In the rows, 128 means zero.
Each row has a class, written after it, and each block has its own classes.
[155 134 100 110 142 139 143 114 153 145 116 127 133 119 110 131 119 134
 135 129 139 111 124 129 110  98 128 147 119 122 118 135 111]	q315
[188 106 125 144 109 104 135 132 129 154 108 119  96 148 130 101 118  83
 136  86 173 129 106 139 171 129  99 137 129 134 166 152 120]	q795
[173 118 112 135 156 142 175 111 146 146  73 144 131 101 119 134 125 152
 139 176 115  97 165 161 108  88 164 133 130  95 127 151 115]	q624
[134  71 154  82 169 138  96  98 146 189 168 107 134 101 142 133 115 139
 139  91 148 123  83 152 104 141 115 175 146 186 171 156 120]	q972
[147 115 115 122 151 136 127 110 144 167 132 115 143 113 125 129 136 115
 122 120 111 107 127 144 118  99 128 146 122 135 121 143 124]	q119
[146 113 169 150 130 143 141  82 119 191 110  96 114 125  89 120  93  87
 129  80  78  61 126 163 137  38  99 123 173 145 130 154 136]	q119
[110  95 182 131 141 114 137 129  91 191  81  96 126 120 132 114  69 122
 131 178  95 109 133 185  57 101  80 137 142 113 140 134 122]	q236
[166 131 107 112 145 152 139 123 144 138 130 130 160 103 130 151 141 146
 124 117 132 124 140 133 118  99 155 140 122 117 136 136 118]	q501
[ 99  92  98 131 127 144 121 153  67 129  92 120 116 111 146 100 109  72
 133  88 129 134 119 126 121 132 107 114 107 148 169 164 124]	q501
[145 130 111 114 162 140 127 111 145 141 107 118 149 101 124 129 131 133
 135 127 117 116 140 144 127 101 132 133 110 121 129 147 112]	q624
[158 172 186 139 102 128 104 124 107 136 144 114  87 139 103 106 109 105
 177 109 133 120 135 168 181  94 109 139 154 150 182 134 122]	q861
[167 128  99 122 157 146 123 120 139 152 130 105 154 110 127 144 143 131
 122 128 139 113 131 131 110  89 138 126 116 128 149 142 116]	q861
[ 87 154 155 151 140 142 195 139 148 102 123 156  69 121 135 120 126 160
 169 175 105 133 139 112 125 131 173 122 106 126 154 132 125]	q12
[144 134 106 105 159 133 136 128 146 153 124 113 139 116 122 133 124 117
 127 129 120 102 117 141 100  99 130 132 115 140 119 136 110]	q12
[135  99 140  98 125 140 122 128  60 181 180  85 149 147 157 110  68 107
 152 155 116 104 140 184  87 122  65 146 149 178 145 108 109]	q654
[152 127 107 125 147 137 113 115 131 156 114 110 148 106 127 142 141 129
 121 141 134 118 127 135 102  89 126 126 124 113 152 145 116]	q861
[155 122  95 129 147 135 139 112 145 145 118 123 148 123 116 141 137 124
 126 132 140 110 117 142 112 107 130 136 112 119 123 155 116]	q700
[136 104 106 131 152 142 133 110 142 163 118 127 136 104 129 133 139 120
 123 132 107 111 131 139 107  96 140 143 120 125 125 147 126]	q119
[138 123 110  97 159 131 127 122 144 160 126 111 136 115 122 131 121 111
 129 123 117 105 113 144  99 102 124 140 123 143 129 135 110]	q12
[146 143  96 145  98 144 155 176 126  67  95 126 126 157 101 146 109 117
  92 157 140  83 159  89 102  97 178  96 126 128 111 151 139]	q861
[146 117 107 121 146 141 132 113 154 161 121 124 141 109 131 135 139 123
 117 131 110 114 130 144 111  94 141 147 118 126 124 143 132]	q119
[144 121 102 131 148 136 135 111 146 148 120 119 151 123 116 142 137 125
 129 129 132 111 115 138 111 106 128 135 113 123 132 156 120]	q700
[165 136 100 118 141 139 142 103 141 156 124 132 154 105 137 130 131 123
 137 112 135 114 126 139 100 100 132 134 122 113 110 148 127]	q654
[146 128  97 127 148 142 136 116 146 137 135 119 155 124 119 147 140 131
 130 134 132 116 119 138 111 106 133 135 103 125 123 149 123]	q700
[148 152  94 111 153 137 137 108 138 133 122 121 156 114 122 116 130 117
 126 130 132 113 130 130 107  95 142 139  92 126  97 146 111]	q702
[173 133 105 111 144 138 145 125 144 157 121 121 120  99 129 120 135 134
 128 122 137 108 120 147 103 109 136 124 122 130 108 155 113]	q972
[145 120 110 110 159 144 135 117 129 156 116 121 138 106 117 130 134 123
 122 122 123 100 131 131 101  98 129 136 134 116 121 139 113]	q383
[165 145  92 103 147 132 129 113 161 144 104 130 137 117 108 134 123 120
 126 117 140 117 116 130 110  97 132 141 119 118 109 138 121]	q315
[178 160 159 103 168 134 127 135 125 177 143  99 176 153 135 125 100 115
 144 102 135 111 125 149 156 111 121 109 147 189 179 129 112]	q501
[157 114 128 125 157 135 150 127 157 143 131 106 160 120 118 142 128 140
 116 132 135 107 128 138  93  99 132 133 120 108 120 133 115]	q236
[179 139 161 123 130 162 197 131 133 147 171 103 135 113 143 114 118 158
 166 100 144 107 156 182 164 112 148 164 102 174 151 141 124]	q501
[159 145  84 124 167 144 130 121 138 150 121 117 160 118 124 123 124 112
 123 129 130 115 126 130  95  94 147 139  86 136 102 144 115]	q702
[175 108 177 129 130 131 102 134 104 155 192 108 101 169 115 144  78 110
 167 126 149 124 121 158 132 105  99 183 137 177 160 114 123]	q795
[156 120  89 128 150 139 135 114 152 149 114 121 152 123 115 146 138 124
 123 123 136 109 119 133 109 100 134 134 109 120 123 155 119]	q700
[ 65 145 142 131 170 114 139 132 147 168 144 120  91 134 175  89 131 106
 147 148 192 126  69 151 125 177 101 125  90 189 163 173 106]	q972
[141 120  97 107 168 130 133 123 158 161 115 120 133 114 122 135 130 113
 125 126 122 105 115 132  97 108 139 136 121 134 127 140 107]	q12
[162 165 146 142 108 155 159 129 141  86 221 127 138 162 163 144 141 143
 144 100 172 153  99 130 155 135 128 135  83 148 123 114 180]	q654
[155 134  95 119 162 145 129 107 132 151 133 121 154 113 128 122 130 126
 132 135 123 123 130 135 106  95 137 140 103 126 119 129 109]	q702
[113 138 128 125 159 136 132 117 150 139 155 132 108 120 155 128 137 108
 132 126 120 155 101 151 119 137 142 158  75 144 123 146 170]	q119
[146 135 138 154 140 142 149 156  68 155 119 101 122 160 111 103  60  97
 140 171 135  74 149 163  82  90 110 151 102 175  91 138 102]	q702
[131 112 153  97 152 106 131 110 112 146 125 113 126 181 127 117  97  85
 147 131 144 113 107 151 114 146  83 137 123 153 134 142 132]	q700
[142 111 132 125 167 137 141 128 151 154 138 105 150 119 125 139 120 134
 128 135 124 120 123 140  87 109 131 139 116 118 137 132 119]	q236
[154 133 116 127 141 143 139 104 131 157 125 130 150 109 130 130 124 125
 147 113 131 107 130 134 100  95 129 137 126 122 117 150 123]	q654
[133 153 115 113 139 110 154 146 163 166 103 129 106 133 145 105 119 105
 142 169 111 108 138 182 122 140 156 121 127 150 139 124 128]	q12
[158 125 150 112 138 131 143 105 142 135  93 147 109 160  83 137  93 137
 150 139 172  97 116  94 104  77 101 169 147 114 136 142  86]	q315
[144 121 111 112 147 135 129 115 122 158 112 122 142 102 117 127 139 122
 119 129 121 100 134 141 104 102 123 132 142 108 119 135 113]	q383
[147 137 103 114 147 149 143 126 133 143 128 117 146 103 121 129 142 133
 121 129 119 104 134 133 108  97 136 129 123 116 119 137 117]	q383
[140 114 103 108 167 138 125 124 150 155 123 121 134 115 116 143 130 115
 135 123 120 105 117 128  89  99 139 142 118 136 126 136 108]	q12
[160 137 115  98 144 134 160  97 126 145 167 113 162 130 148 122 122 108
 144 123 164 109 105 161  97 123 106 155 105 141 116 161 131]	q654
[160 127 116 123 149 148 142  98 134 155 150 129 154 109 134 138 130 135
 153 120 134 114 127 137  96 102 129 147 123 122 120 143 124]	q654
[100  89 130 101 241 119 116  65 155 204 120 143 123 129 147 143 118 104
 144 141 159 134  70 142  96 132 113 147 126 151 180 159 114]	q700
[110 119 164 153 167 137 104 122 126 181 161  99 106 139 140 141  86 112
 140 106 129 143  84 119 136  98  95 135 118 177 187 134 128]	q795
[117 115 173 115 162 114  99  97 121 214 105 109 105 114 118  97 111  89
 158  93 122  97 118 175 128 118  86 162 154 148 143 141 113]	q383
[130 143 110 106 177 141 128 108 143 134 125 115 147  97 126 127 130 126
 144 128 110 121 134 145 121 111 134 137  95 129 124 154 117]	q624
[185 176 140  92 157 108 125 148 168 164  97  77 192 176 117 139  97 102
 102 128 149  73 129 141  99 106 142 121 117 181 110 159 146]	q861
[180 105 151 103 141 127 141  86 108 195 100 118 140 138 130  94 102 113
 163 132 129  98 143 184 132  76  99 140 155 147 168 122 104]	q702
[167  62 138 169 145 157 181 117 132 157 121 107 129 159 114 143 106 133
 134 133 147  70 139 142 119  94 121 146 134 141 154 147 118]	q624
[ 98 171 166 156  99 126 146 152  79 157 129  72 117 111 150  78 102 126
 145 167 104 103 155 194 151 122  94  94 117 167 154 133 116]	q861
[ 41 169 153 124 139 137 110 101 142  89 127 188  49 110 123 126 125 129
 194 154  97 178 120 117 129 132 157 136 112 112 156 120 158]	q315
[170 117  98 130 158 153 125 120 140 156 127 104 159 110 124 156 143 136
 119 131 138 112 128 123  95  79 140 131 115 124 151 146 121]	q861
[145 106 137 128 150 132 131 127 152 152 134 108 153 113 123 141 126 137
 120 131 129 118 124 151  94 110 130 143 124 113 130 130 122]	q236
[153 132  95 116 164 146 136 110 129 145 122 123 153 117 122 123 123 121
 134 134 128 111 137 128  96  87 141 142  97 130 107 138 107]	q702
[131 137 126 106 232 117 116  94 201 189  93 139 129 153 128 152 101 101
 121 154 145 116  95 129  96 120 146 150 129 139 153 161 125]	q624
[163 118  96 117 146 133 132 110 144 144 135 119 134 109 120 144 130 115
 134 122 140 117 124 132 108  85 131 147 109 121 125 152 115]	q795
[152 119  98 119 144 147 142 127 126 145 121 122 142 106 125 129 146 133
 120 128 127 109 133 127 105 101 128 130 124 106 125 133 114]	q383
[149 100 128 125 151 137 139 131 147 140 132 110 147 119 122 142 122 134
 113 127 136 114 126 139  90 102 129 139 120 110 123 128 122]	q236
[120 174 122 141 207 159 166 110 137 125 182 128 123 158 139 128 122 113
 160 150 158 132  96 110 106 103 139 138  53 161 130 142 125]	q702
[155  36 146  94 158 117  84  74 148 252 123 111 140 109 149 131 114 117
 112 118 119 119 108 197 119 111  91 188 187 146 186 122 121]	q119
[148 138 101 125 145 141 144 114 149 129 140 123 153 121 125 144 147 142
 129 141 140 125 117 139 120 110 132 134  98 118 122 145 120]	q700
[143  93 167 142 148 118 133 100 130 196 118 117 114 124 128 119 101 115
 158 121 171 105  99 159 143  93  98 161 146 166 200 171  96]	q795
[134 126 195  71 131 117 122 102  79 141 146 106 112 125 111 108  79 114
 139 121 143  74 117 181 106 100  73 135 160 172  89 146 112]	q972
[107 154 120 149 133 116  88 172 136 134  52 151 121 125 136 157  96 113
  58 142 142 130 124 121  95 126 161 116 121 116  76 133 150]	q501
[177  96  97 147 130 116 130 182 105 136  74 109 148 142 119 107 119  70
 107  99 180  80 139 161 104 113 116 109  98 140  79 140 116]	q236
[158 162 123 125 124 142 100 137 113  94 219 117 152 146 127 131 129 122
 155 147 116 164 120 150 120 162 148 170  85 143 118 112 154]	q702
[155 136 117 130 172 132 219 157 172 173 159  48 178 165 155 116 103 135
  89 157 152  90 112 138  88 135 104 118  81 151 121 142 106]	q236

Next block, with new classes.
[119  97 147 151 114 139 125 133 103  87 140 135 159 105 123 113 118 146
  95 119 112  70 136 144 128 141 124 123 149 149 116 141 113]	q404
[120 112 117 126 118 125 105 123 101 104 130 138 141 107 121 148 112 134
 148 104 128 116 122 137 122 136 133 113 143 134 136 140 120]	q412
[126 129 141 138 146 131 139 131 135 141 120 141  87 122 119 127 132 112
 135 120 124 130 117 136 121 130 109 157  97 109 125 137 150]	q373
[152 120 117 131 129 103 148 120 131 139 107 120 128 138 145 143 139 111
 143 106 137 168 130 130 106 130 133  74 149 133 124 129 146]	q195
[126 133 132 129 140 142 133 140 131 137 112 136 117 121 118 130 146 119
 129 116 101 104 123 137 144 118 125 160  91 135 101 147 137]	q442
[134 115 166 126 142 127 129 152 130 139 118 122 116 117 115 132 135 104
 130 102 124 125 126 150 122 131 145 138 100 104 128 154 141]	q400
[138 102 122 127 117 129 102 137 113  67 142 144 118 114 125 124 127 147
 164 123 107 119 140 161 138 126 152 119 153 165 118 136 137]	q930
[142 130 143 124 159 119 134 131 112 142 115 109 123 126 151 139 139 128
 115 138 115 144 123 155  96 119 127  98 123 134 135 105 145]	q725
[114 100 124 119 117 130 130 143 141 121 142 128 135 122 135 133 122 134
 125 109 121 122 126 130 123 121 156 128 125 137 104 142 117]	q400
[143 129 131 136 144 114 149 108 133 139 136 132 118 136 126 126 132 129
 116 133 147 123 128 125 119 128 134  81 166 126 120 115 137]	q122
[121 111 138 124 139 115 134 129 130 161 122 137 128 123 124 152 143 123
 105 115 103 138 137 131 115 135 126 114 127 110 135 124 134]	q400
[119 126 134 117 140 122 161 124 117 163 113 118 162 123 136 110 133 100
 124 119  89 171 132 100 145 123 121 113 145 102 123 142 128]	q195
[141 132 106 130 149 117 151 104 138 139 139  87 143 127 121 149 120 130
 115 134 142 137 112 126  84 144 126  80 131 105 134 120 124]	q400
[173 120  98 159 123 133  80 147 101 106 146 205 109  84  99 144 145 132
 138  84 139  63 155 183 118 129 134  69 185 105 127 134 154]	q373
[137 106 140 127 143 109 138 151  90 111 132 140 159 128 158 127 108 140
 124  92 168 111 143 155 107 124 157 106 151 144 124 116  82]	q726
[147 118 130 132 159 114 164 116 124 120 132 140 113 135 151 147 129 140
 130 148 136 122 114 137 100 115 130  94 153 159 130 107 115]	q726
[127 120 132 131 138 124 149  97 135 147 124 123 104 152 142 151 146 126
 120 150 120 135 113 124 118 140 127 118 137 146 130 104 135]	q103
[145 120 147 144 146 109 132 109 125 123 111 129  97 126 136 148 149 140
 135 134  98 122 123 147 116 127 117  95 127 156 133 109 150]	q442
[136 130 129 153 137 143 119  99 124 164 157 153 138  77 101 160 149 148
 101 175  50 133 140 144 132 113  95  99 151 142 113  76 169]	q442
[124  83 147 154  93 122 105 139 137 108 112 129 151 111 112 110 128 134
 126  76 135 120 132 149 113 127 120 115 108 141 134 144 134]	q195
[116 128 168  87 168 134 173 214 115 147 131 146 169 128 193  80 104 100
 170 127  99 161 113 118 143 118 125 123 171 105 100 195 129]	q725
[136 132 133 106 149 123 139 128 110 120 158 110 142 140 162 117 104 121
 129  99 170 119 132 120 145 132 168 148 140 109  98 137  91]	q122
[102  94 149 123 126 124 137 119 106 167 125 149 142 117 145 182 121 128
 102 116 124 142 134 110 112 137 121 106 159 130 153 126 127]	q412
[135 125 153 125 144 119 133 145 140 146 112 119 110 124 109 118 131 112
 146 106 127 127 116 126 119 131 124 150  81  93 132 160 135]	q400
[139 114 149 130 140 132 163 102 130 132 123 117  89 143 151 149 136 144
 159 160 132 149 128 120 117 123 153 117 126 152 135 121 133]	q930
[138 122 108 122 149 125 159 100 130 148 117 102 117 138 133 146 134 134
 133 156 106 158 133 125 134 128 134 130 123 146 137 140 152]	q930
[136 122 155 120 140 147 145 139 120 135 127 122 115 120 124 149 128 102
 146 129 125 150 133 133 143 127 140 165 106 116 114 153 154]	q930
[123 167 222  85 183 150 209  97 162 171 142 113 168 128 218 128 118 150
 252 203 140 175 137 108 137  92  97 199  99   9 139 114  55]	q122
[181 126  97 153 143 158 173  34 126 137 165 126 121 120 119 100 131 181
 136 197  86 122 108  94 155 127 151  85 177 194 158 171 140]	q371
[153  99 158 126 160 131 147 116 120 123 148 104 142 126 173 171 132 148
  80 150 123 148 130 153  92 127 136  65 187 152 174 120 141]	q725
[168 116 128 124 161 104 144 118 108 153 110 129 103 132 148 111 139 150
 132 140 112 148 116 152  99 134 114  89 120 175 152 119 141]	q726
[150 122  98 135 143 113 153 109 127 155 121 137  98 125 145 125 135 150
 115 149 104 136 125 123 104 121 111  81 140 148 142 122 161]	q373
[115  88  64  82 155 155 146  91 147  80 162 114 129 158 179 134 134 187
  87 135 114  77 102 126 118 119 153 165 136 210 147 146  42]	q726
[129 120 153 139 146 122 143 107 101 160 129 154 143 124 135 129 128 112
 128 123 113 125 123 120 129 143 111 113 146 128 125 125 133]	q371
[148 122 131 112 134 115 125 114 121 113 132 134  88 136 158 188 127 132
 161 133 144 155 122 128 107 137 146 102 152 154 157 123 134]	q412
[121 121 138 139 145 136 140 120 134 147 114 130  94 124 114 115 131 115
 137 109 123 125 114 139 132 132 115 174  82 112 123 156 145]	q373
[117 112 168 138 148 135 179 111 112 154 130 132 159 141 142 135 122 104
  94 131 135 146 118 116 118 154 130  91 170 149 134 142 129]	q371
[132 129 150 120 147 144 126 154 114 139 122 129 130 117 126 122 135 110
 123 109 125 133 119 143 117 122 127 141 111 111 120 149 140]	q725
[127 102 139 121 123 126 121 126  97 112 141 134 146 110 150 189 112 125
 133 101 163 131 140 149 107 129 166  90 174 138 136 123 113]	q412
[ 99 105 160 112 146 130 153 114  91 101 116  84 164 159 179 179 104 126
 126  76 217 135 123 166  85 180 185 108 135 141 150 136  60]	q412
[115 117 148 140 140 136 138 121 119 156 125 138 146 116 136 166 143 123
  99 125  96 113 138 140 133 127 115 119 135 120 113 104 132]	q442
[139 135 102 120 134 120 151 111 123 129 141 150 111 130 139 134 149 117
  93 140 129 123 130 111 126 138 135 107 154 157 136 107 128]	q509
[109  86 151 136 108 133 110 125 111  99 139 131 146 129 139 136 127 132
  99 109 123  97 120 142 119 147 131 110 147 143 127 107 118]	q103
[131 112 124 123 126 123 128 130 115 116 132 111 133 140 151 127 121 124
 139 106 146 112 137 140 143 142 153 134 148 136 111 141 102]	q404
[127 122 156 132 146 135 148 141 140 148 116 137  89 124 127 114 130 117
 137 122 126 139 117 133 120 127 113 155  96 119 135 154 152]	q373
[121 112 123 123 119 131 133 125 119 108 148 140 148 119 145 117 129 128
 116 102 165 100 132 137 125 139 147 134 136 142 130 124  90]	q509
[147 121 157 110 135 133 143 146  91 135 142 126 170 133 163 110 104 111
 139  90 185 134 136 118 115 139 163 108 154 128 128 154  89]	q371
[132 145 121 142 149 121 140  79 127 183 135 144 137 118  99 129 142 131
 118 143 109 133 148 124 155 121 117 130 145  90 119 106 139]	q122
[132 107 153 144 144 105 154 112 143 121 124 122 113 138 148 161 138 119
 114 128 122 149 123 131 101 126 129  89 153 151 138 105 140]	q195
[ 98 110 144 122 129 129 153 112 132 155 116 134 139 146 131 152 146 108
  97 132 112 148 126 116 127 140 112 130 147 122 132 115 131]	q103
[113 121 131 113 151 111 140 111  97 164 111 150 137 119 143 181 130 110
 143 114 111 151 130 129 126 142 115 123 148 109 138 136 133]	q412
[111  94 136 140 107 122  97 132 118  83 132 147 142 122 116 117 129 123
 154  92 131  96 115 160 125 140 128 109 159 130 111 123 117]	q103
[124 109 130 141 153 117 156 101 133 141 132 142  91 130 145 139 133 142
 119 138 109 135 116 130 108 132 109 112 144 143 140 123 146]	q373
[113  78 200 126 107 113 124 156 138 162  83 135 124 138 130 149 155 130
  69  92 130 156 162 140  95 142 127 114  98 127 189 129 138]	q400
[134 119 102 137 132 112 114  99 123 106 151 135 138 128 117 123 124 142
 136  95 164  99 138 153 135 128 158 109 169 128 103 122 105]	q122
[139 108 133 133 141 116 120 140 101  92 140 153 139 109 133 120 117 139
 133 114 119  96 125 154 121 117 124 118 143 142 120 115 108]	q726
[146 181 116  90 157 146  98 209  84 156 165 158 135 127 144  96 106 104
 143  74 168 106 142  94 147 125 169 208 102  68  86 155  82]	q725
[ 97  88 123 148  93 137 112 103 143  97 130 164 127 134 124 126 145 176
 123 128 108  81 117 140 112 137 111 135 123 173 124 108 112]	q103
[153  97 132 142 132 123 115  88  92 147  80 165  70 113 105 172 164 123
 149  86 114 105 122 159 135 142 138 124 112 145 157 180 170]	q412
[123 120 148 121 128 139 125 153 120 120 135 116 147 130 154 142 122 122
 127 101 145 124 133 145 127 134 152 126 127 134 105 120 106]	q442
[135 109 155 133 141 105 164 113 130 143 100 126 108 139 141 108 139 138
 136 151 105 138 122 109 116 139  95  97 151 146 153 148 137]	q404
[105 114 166 128 136  98 136 182 116 124 148 169 133 116 134 161 109  71
 110  95 135 176 148 128 119 131 113 101 202  89 112 112 156]	q373
[140 121 166 119 159 127 147 164 119 134 127 159 120 120 141 132 129 121
 121 126 129 125 131 146 117 114 123 153 116 140 131 133 121]	q726
[166 124 148 130 151  81 126 119 106 128 121 127 113 134 134 135 132 111
 130  99 166 135 147 150 118 128 150  61 184 113 140 111 141]	q122
[153 135 126 116 138 143 139 122 113 151 109 112 100 130 116 124 139 111
 156 132 118 148 137 117 158 123 151 161  92 114 127 161 149]	q930
[127 105 128 139 122 119 110 135 126 109 134 136 133 112 119 116 123 152
 137 106 111  90 126 144 119 130 140 117 115 126 121 135 119]	q400
[133  96 159 131 124 131 125 108 102 126 140 122 136 134 140 134 118 106
 123  86 159 132 123 131 133 145 158 127 143 151 128 143 114]	q371
[149 113 122 145 109 161 136 114 122 146 126 125 102 115 108 140 132 123
 153 128 133 114 131 118 155 112 156 150  96 119 105 159 156]	q930
[121 143 120 116 160 111 139 112 116 154 138 120 116 145 155 180 116 138
 127 146 154 160 128 129  90 151 147 105 145 157 147  87 111]	q412
[150 142 114 134 167 111 168  91 133 128 136 120  91 149 157 136 135 147
 145 179  89 132 113 127 138 155 118 138 142 168 121 135 142]	q404
[174 130 123 131 165 114 145  97 103 132 138 134 111 119 146 126 130 159
 147 153 113 124 125 135 124 115 129 115 133 143 147 113 115]	q726
[123 118 128 117 135 109 135 118 139 140 139 127 125 139 132 134 131 133
  82 131 137 137 141 115 114 117 132 108 153 144 125  96 127]	q122
[141 137  87 141 143 128 161  82 136 137 123 114 111 143 138 134 138 145
 140 163 106  94 120 116 147 135 129 130 134 142 114 135 122]	q404
[137 131 131 117 166 134 145 137 108 145 136 134 143 105 113 123 121 102
 130 116 122 130 117 145 133 114 120 161 116 114 104 142 122]	q726
[136 123 166 127 146 129 152 120 120 126 120 125 112 134 162 145 147 139
 126 146 107 141 123 137 106 134 129  82 143 158 130 102 129]	q442
[134 108 119 151 129 121 102 111 123  95 142 148  88 108 110 112 129 156
 135 113 115 104 121 156 113 129 121 121 126 150 135 119 137]	q373
